Below are the code and all the weights of a small trained network. Each question names an input and a target symbol and asks about switching units off, where a switched-off unit gives its printed mean instead of its output.

import numpy as np


def w(rows, s, z=0):
    codes = np.array(rows[::2]) - 128.0
    scale = np.full(codes.shape[1], s)
    scale[-1] = z or s
    return codes * scale


def f(y):
    return np.maximum(y, 0)


def softmax(a):
    e = np.exp(a - a.max(-1, keepdims=True))
    return e / e.sum(-1, keepdims=True)


def log_softmax(a):
    a = a - a.max(-1, keepdims=True)
    return a - np.log(np.exp(a).sum(-1, keepdims=True))


def net(x, mask):
    ids = ['αβγδζημξπτφψω'.index(c) for c in x.split()]
    T = len(ids)
    res = E[ids] + P[:T]
    u = 0
    for l in range(2):
        r = res
        for j in range(3):
            rows = slice(4 * j, 4 * j + 4)
            q, k, v = (r @ M[l][rows].T for M in (Q, K, V))
            z = softmax(np.where(np.tri(T) > 0, q @ k.T / 4**0.5, -1e9)) @ v
            o = O[l][rows]
            res = res + np.where(mask[u + j], z, o[:, -1]) @ o[:, :-1]
        u += 3
        y = f(res @ A[l][:, :-1].T + A[l][:, -1])
        res = res + np.where(mask[u : u + 4], y, B[l][:, -1]) @ B[l][:, :-1]
        u += 4
    return log_softmax(res[-1] @ U[:, :-1].T + U[:, -1])


Q, K, V, O, A, B = {}, {}, {}, {}, {}, {}
E = w([
[75,146,69,98,107],'α',
[71,175,185,89,190],'β',
[126,177,81,87,186],'γ',
[175,79,150,52,164],'δ',
[124,147,49,215,151],'ζ',
[116,8,122,157,155],'η',
[103,84,123,187,93],'μ',
[126,69,169,74,91],'ξ',
[134,137,100,175,86],'π',
[89,93,138,184,191],'τ',
[58,108,163,122,124],'φ',
[160,56,62,186,154],'ψ',
[193,70,88,95,84],'ω',
],0.014)
P = w([
[165,117,199,123,148],'0',
[1,48,48,44,53],'1',
[184,145,203,140,130],'2',
[35,116,39,82,155],'3',
[177,144,183,150,102],'4',
[58,123,42,95,200],'5',
[174,153,160,160,81],'6',
[83,127,49,74,219],'7',
[170,148,149,170,72],'8',
[110,147,46,55,230],'9',
[168,147,135,183,67],'10',
],0.0076)
Q[0] = w([
[146,237,180,150,156],'0.h1',
[157,163,201,145,173],'0.h1',
[98,50,75,162,218],'0.h1',
[102,121,166,170,77],'0.h1',
[142,78,215,222,157],'0.h2',
[69,75,123,22,167],'0.h2',
[233,43,101,195,142],'0.h2',
[187,74,93,93,2],'0.h2',
[199,46,153,106,123],'0.h3',
[101,73,141,210,171],'0.h3',
[179,36,71,152,104],'0.h3',
[106,179,144,94,175],'0.h3',
],0.0082)
K[0] = w([
[68,243,154,89,163],'0.h1',
[115,140,172,112,181],'0.h1',
[108,61,70,170,177],'0.h1',
[137,147,162,153,113],'0.h1',
[115,82,138,235,131],'0.h2',
[127,79,183,58,185],'0.h2',
[201,50,58,188,131],'0.h2',
[153,86,75,66,59],'0.h2',
[172,139,186,131,116],'0.h3',
[73,144,147,86,151],'0.h3',
[109,171,187,133,66],'0.h3',
[157,107,96,93,139],'0.h3',
],0.011)
V[0] = w([
[191,51,89,209,67],'0.h1',
[159,48,3,169,119],'0.h1',
[211,153,176,208,64],'0.h1',
[198,122,173,68,75],'0.h1',
[168,83,140,209,107],'0.h2',
[113,151,176,21,171],'0.h2',
[41,118,145,61,146],'0.h2',
[56,166,152,21,143],'0.h2',
[122,153,191,2,76],'0.h3',
[72,135,223,162,48],'0.h3',
[19,96,154,101,116],'0.h3',
[94,110,38,83,152],'0.h3',
],0.0061)
O[0] = w([
[114,3,83,122,119,23],'0.h1',
[13,57,92,95,117,90],'0.h1',
[219,41,88,172,111,2],'0.h1',
[161,88,97,197,185,77],'0.h1',
[197,167,183,152,146,59],'0.h2',
[79,71,116,90,88,231],'0.h2',
[37,38,94,147,113,221],'0.h2',
[31,37,103,124,74,232],'0.h2',
[39,167,132,32,83,153],'0.h3',
[23,195,194,165,99,88],'0.h3',
[28,91,102,151,84,201],'0.h3',
[148,25,71,126,128,190],'0.h3',
],0.0056,0.0048)
A[0] = w([
[186,133,238,24,40,173],'0.n1',
[160,132,215,28,97,48],'0.n2',
[108,156,254,211,90,177],'0.n3',
[98,75,142,58,151,1],'0.n4',
],0.0072,0.0037)
B[0] = w([
[102,254,10,213,64,212],'0.n1',
[59,248,44,121,135,174],'0.n2',
[70,169,237,242,63,243],'0.n3',
[174,180,75,220,122,254],'0.n4',
],0.0078,0.0038)
Q[1] = w([
[141,41,77,121,203],'1.h1',
[147,127,193,132,254],'1.h1',
[127,91,143,105,25],'1.h1',
[103,178,142,112,208],'1.h1',
[135,180,213,113,232],'1.h2',
[201,38,81,107,72],'1.h2',
[135,163,230,146,202],'1.h2',
[155,216,199,202,209],'1.h2',
[98,215,135,115,103],'1.h3',
[95,37,153,88,228],'1.h3',
[102,75,130,125,212],'1.h3',
[195,124,116,123,106],'1.h3',
],0.0067)
K[1] = w([
[93,79,87,110,196],'1.h1',
[73,117,218,81,181],'1.h1',
[187,54,127,148,67],'1.h1',
[122,171,169,112,147],'1.h1',
[182,254,98,199,50],'1.h2',
[125,92,73,46,208],'1.h2',
[152,195,126,198,61],'1.h2',
[181,210,194,250,129],'1.h2',
[62,156,126,97,162],'1.h3',
[96,98,91,195,100],'1.h3',
[130,96,88,157,112],'1.h3',
[183,152,169,134,126],'1.h3',
],0.0075)
V[1] = w([
[183,54,106,97,46],'1.h1',
[251,96,155,137,19],'1.h1',
[56,101,139,200,255],'1.h1',
[157,196,77,138,99],'1.h1',
[48,108,176,60,199],'1.h2',
[118,175,163,179,173],'1.h2',
[75,49,84,36,226],'1.h2',
[199,179,133,218,150],'1.h2',
[110,63,72,80,223],'1.h3',
[53,147,146,85,179],'1.h3',
[139,48,73,89,253],'1.h3',
[62,122,78,61,175],'1.h3',
],0.0054)
O[1] = w([
[113,66,96,167,126,30],'1.h1',
[133,104,97,222,130,2],'1.h1',
[83,189,211,2,131,176],'1.h1',
[181,183,96,117,102,164],'1.h1',
[88,57,101,132,177,163],'1.h2',
[189,107,101,82,146,171],'1.h2',
[38,117,140,121,172,81],'1.h2',
[182,159,149,88,121,94],'1.h2',
[165,187,164,96,93,124],'1.h3',
[191,100,173,79,137,214],'1.h3',
[134,190,162,70,103,72],'1.h3',
[222,141,160,79,97,217],'1.h3',
],0.0056,0.0083)
A[1] = w([
[226,2,177,105,163,61],'1.n1',
[237,213,235,203,158,95],'1.n2',
[102,59,249,224,88,254],'1.n3',
[121,166,167,211,29,56],'1.n4',
],0.0069,0.0033)
B[1] = w([
[212,2,93,72,93,136],'1.n1',
[51,70,126,210,255,254],'1.n2',
[214,203,240,100,69,184],'1.n3',
[58,143,119,102,28,197],'1.n4',
],0.0075,0.0082)
U = w([
[12,8,112,120,107,163],'α',
[46,191,138,104,159,216],'β',
[205,192,149,2,193,213],'γ',
[185,227,57,128,131,113],'δ',
[131,148,100,167,239,24],'ζ',
[193,34,190,76,77,177],'η',
[147,86,168,163,68,102],'μ',
[114,132,83,143,29,11],'ξ',
[114,106,112,201,110,63],'π',
[146,137,221,109,192,51],'τ',
[141,128,181,88,24,7],'φ',
[216,55,123,125,177,253],'ψ',
[155,85,51,173,83,162],'ω',
],0.0078,0.0052)

Each question gives the input, a string of symbols that net reads in full, and the target symbol t.
The units are the heads (4 rows each of Q, K, V and O) and the neurons (one row each of A and B). Each row of codes is followed by its name. A weight is (code - 128) times the scale printed after its matrix; where a second scale follows, it is the last column's (O, A, B and U).
mask holds one flag per unit, layer by layer, with each layer's heads first. A switched-off unit (its flag False) gives its mean, the last column of its rows in O or B, instead of its output. The means were averaged over made-up inputs and are rounded, as every weight is.
A unit's drop is (log p(t) with every unit on - log p(t) with that unit switched off) / (log p(t) with every unit on - log p(t) with every unit switched off).
The circuit of an input: a set's keep is (log p(t) with only the set's units on - log p(t) with every unit switched off) / (log p(t) with every unit on - log p(t) with every unit switched off). Starting from the 12 units with the biggest drops (on a tie, the unit counted first), units are removed one at a time, each time the one whose removal leaves the highest keep (on an exact tie, the one counted first), for as long as the keep stays at least 0.8.
circuit, biggest first: the units of the circuit, biggest drop first
most important unit: the unit with the biggest drop
k most important neurons: the k neurons with the biggest drops, biggest first
top k neurons in layer l: the k neurons of layer l with the biggest drops, biggest first
heads that matter: for each layer, one digit per head in row order, 1 if its drop is at least 0.15 and else 0, layers parted by /
input β γ η ψ β β φ, target φ: circuit, biggest first	(1.n3; 0.n3; 1.n2)
input π β μ γ β β γ β, target γ: circuit, biggest first	(0.h1; 0.n3; 1.h2)
input β ψ ψ β β ω, target α: circuit, biggest first	(0.h1)
input δ α γ β π γ β β η β, target γ: top 2 neurons in layer 1	(1.n2; 1.n4)
input τ β η β γ φ γ τ β β ψ, target ψ: heads that matter	110 / 000
input μ α β γ γ α τ, target τ: heads that matter	110 / 000
input β β ζ, target ζ: circuit, biggest first	(1.n2; 0.h2)
input β ψ μ γ β μ β γ β γ τ, target τ: heads that matter	010 / 000
input β γ π, target π: 4 most important neurons	(1.n2; 1.n4; 0.n3; 0.n1)
input μ γ ω β ζ, target ζ: heads that matter	010 / 010
input β β β γ β π, target α: circuit, biggest first	(1.h2; 0.h2)
input γ ψ φ τ τ γ γ γ η τ, target γ: circuit, biggest first	(0.h2; 1.n2)
input β β β φ ζ β γ β ζ τ, target α: circuit, biggest first	(0.h2; 1.h2)
input γ γ β β β μ ψ τ, target α: most important unit	1.h2
input τ β μ β ψ γ φ τ ζ δ, target α: circuit, biggest first	(0.h2; 1.h2)
input β β φ φ γ δ η δ ξ μ, target α: circuit, biggest first	(1.h2; 0.h1)
input β β β η β γ δ ω, target α: heads that matter	100 / 010
input β γ β β γ ζ, target α: circuit, biggest first	(1.h2; 0.h1)
input β γ δ δ τ β τ γ ω, target ω: circuit, biggest first	(0.n1; 1.h1)
input τ δ β β μ, target μ: top 3 neurons in layer 0	(0.n3; 0.n4; 0.n2)
input μ π τ β β τ γ, target γ: top 3 neurons in layer 0	(0.n3; 0.n1; 0.n4)
input β β β δ, target α: circuit, biggest first	(0.h2)
input β η β β β β β β γ φ, target α: heads that matter	010 / 010
input η η β μ β γ, target α: circuit, biggest first	(1.h2; 0.h1)
input δ φ γ π, target α: heads that matter	100 / 010
input β β ξ, target ξ: 2 most important neurons	(0.n1; 1.n4)
input δ φ π ζ, target α: most important unit	0.h1
input β β η β ζ δ β ζ ψ γ φ, target φ: heads that matter	000 / 000
input γ β ψ ω β β ξ ψ φ α, target α: circuit, biggest first	(1.h2; 0.h2)
input β β β β γ β β γ β μ, target α: heads that matter	010 / 010
